Here is a tiny trained network, its code and every weight. The questions are about switching its units off for an input and a class, where a switched-off unit gives its printed mean instead of its output.

import numpy as np


def w(rows, s, z=0):
    codes = np.array(rows[::2]) - 128.0
    scale = np.full(codes.shape[1], s)
    scale[-1] = z or s
    return codes * scale


def norm(h):
    return h / np.sqrt((h * h).mean(-1, keepdims=True) + 1e-5)


def f(y):
    return np.maximum(y, 0)


def log_softmax(a):
    a = a - a.max(-1, keepdims=True)
    return a - np.log(np.exp(a).sum(-1, keepdims=True))


def net(x, mask):
    res = np.array(x, float).reshape(1, 4) / 4 @ E
    u = 0
    for l in range(2):
        y = f(norm(res) @ A[l][:, :-1].T + A[l][:, -1])
        res = res + np.where(mask[u : u + 6], y, B[l][:, -1]) @ B[l][:, :-1]
        u += 6
    return log_softmax(norm(res)[-1] @ U[:, :-1].T + U[:, -1])


A, B = {}, {}
E = w([
[137,139,146,105,139,124,122,125,123,132,112],'x0',
[77,171,119,119,123,95,192,231,150,208,97],'x1',
[107,72,253,125,126,56,155,140,226,160,176],'x2',
[131,143,233,225,152,101,161,35,141,171,133],'x3',
],0.0042)
A[0] = w([
[119,111,149,106,159,109,126,104,218,116,163,94],'0.n1',
[161,81,105,64,135,93,104,107,161,70,128,159],'0.n2',
[109,116,144,82,112,35,139,155,202,168,149,3],'0.n3',
[119,50,214,172,156,101,129,143,150,153,162,35],'0.n4',
[103,2,170,57,132,69,88,193,173,95,177,22],'0.n5',
[92,161,102,61,111,166,61,179,122,99,116,141],'0.n6',
],0.005,0.0026)
B[0] = w([
[180,98,189,75,103,105,161,94,92,124,172,196],'0.n1',
[211,208,71,156,125,158,86,136,105,101,209,209],'0.n2',
[77,81,83,66,186,161,115,154,145,119,112,210],'0.n3',
[192,79,119,150,153,59,147,155,95,116,72,225],'0.n4',
[120,248,113,173,42,253,94,37,135,124,141,236],'0.n5',
[140,84,99,142,78,70,132,177,63,145,149,253],'0.n6',
],0.0053,0.0042)
A[1] = w([
[128,124,132,199,174,179,46,33,98,117,101,21],'1.n1',
[32,195,107,34,103,210,145,180,244,155,132,4],'1.n2',
[110,102,37,70,148,112,64,201,96,102,158,166],'1.n3',
[82,122,211,130,155,119,155,53,140,130,155,138],'1.n4',
[107,132,105,143,160,23,142,242,115,187,108,148],'1.n5',
[59,254,115,209,194,82,160,127,110,204,75,91],'1.n6',
],0.005,0.0037)
B[1] = w([
[50,109,146,69,124,77,186,254,188,216,74,181],'1.n1',
[154,55,174,199,212,34,50,50,67,25,156,173],'1.n2',
[115,75,238,145,189,71,153,86,197,128,125,254],'1.n3',
[74,137,23,114,167,124,85,195,102,96,108,185],'1.n4',
[91,182,100,114,112,162,137,162,135,173,90,230],'1.n5',
[166,158,126,106,67,214,121,74,137,103,180,199],'1.n6',
],0.0071,0.0059)
U = w([
[153,17,163,146,187,43,82,86,128,67,152,87],'0',
[44,102,121,93,138,106,208,213,163,249,59,55],'1',
[148,191,112,138,16,254,105,60,138,133,189,254],'2',
],0.0079,0.0013)

Each question gives the input, the list of numbers given to net, and the class t.
The units are the neurons (one row each of A and B). Each row of codes is followed by its name. A weight is (code - 128) times the scale printed after its matrix; where a second scale follows, it is the last column's (A, B and U).
mask holds one flag per neuron, layer by layer. A switched-off neuron (its flag False) gives its mean, the last column of its row in B, instead of its output. The means were averaged over made-up inputs and are rounded, as every weight is.
A unit's drop is (log p(t) with every unit on - log p(t) with that unit switched off) / (log p(t) with every unit on - log p(t) with every unit switched off).
The circuit of an input: a set's keep is (log p(t) with only the set's units on - log p(t) with every unit switched off) / (log p(t) with every unit on - log p(t) with every unit switched off). Starting from all 12 units, units are removed one at a time, each time the one whose removal leaves the highest keep (on an exact tie, the one counted first), for as long as the keep stays at least 0.8.
circuit, biggest first: the units of the circuit, biggest drop first
top k neurons: the k neurons with the biggest drops, biggest first
k most important neurons of layer l: the k neurons of layer l with the biggest drops, biggest first
drop of u: that unit's drop, to one decimal
input [2,6,3,-4], class 0: circuit, biggest first => 1.n2
input [-2,-8,1,-4], class 2: top 2 neurons => 0.n2, 1.n2
input [6,-7,-5,2], class 1: 2 most important neurons of layer 1 => 1.n1, 1.n2
input [-3,-8,5,-1], class 2: top 2 neurons => 0.n5, 1.n3
input [-3,0,-4,-1], class 0: top 2 neurons => 1.n3, 1.n1
input [8,2,7,-1], class 0: top 3 neurons => 0.n3, 0.n5, 1.n2
input [4,-6,-7,-7], class 0: top 2 neurons => 1.n3, 0.n5
input [1,0,-7,-5], class 0: top 2 neurons => 1.n3, 1.n1
input [-4,1,6,-6], class 0: top 2 neurons => 1.n2, 0.n3
input [1,-7,-6,2], class 1: 2 most important neurons of layer 1 => 1.n1, 1.n2
input [0,1,-2,8], class 2: 2 most important neurons of layer 0 => 0.n3, 0.n1
input [-6,0,-5,1], class 1: circuit, biggest first => 1.n2, 0.n5
input [8,0,2,-6], class 2: 3 most important neurons of layer 0 => 0.n5, 0.n2, 0.n6
input [-6,7,0,5], class 2: circuit, biggest first => 1.n6
input [3,-6,4,0], class 2: top 4 neurons => 0.n5, 1.n3, 0.n2, 1.n2
input [-8,-8,-1,4], class 1: top 2 neurons => 1.n1, 1.n2
input [-5,2,8,-7], class 0: top 2 neurons => 1.n2, 0.n3
input [0,0,-4,5], class 1: 3 most important neurons of layer 0 => 0.n6, 0.n5, 0.n2
input [8,-2,-2,8], class 1: drop of 1.n1 => 1.1
input [2,-4,-2,-7], class 0: circuit, biggest first => 1.n3
input [-2,-3,-2,5], class 1: drop of 1.n1 => 0.4
input [-5,5,-3,2], class 2: drop of 1.n6 => 0.3
input [-8,8,-1,5], class 2: drop of 1.n4 => 0.0
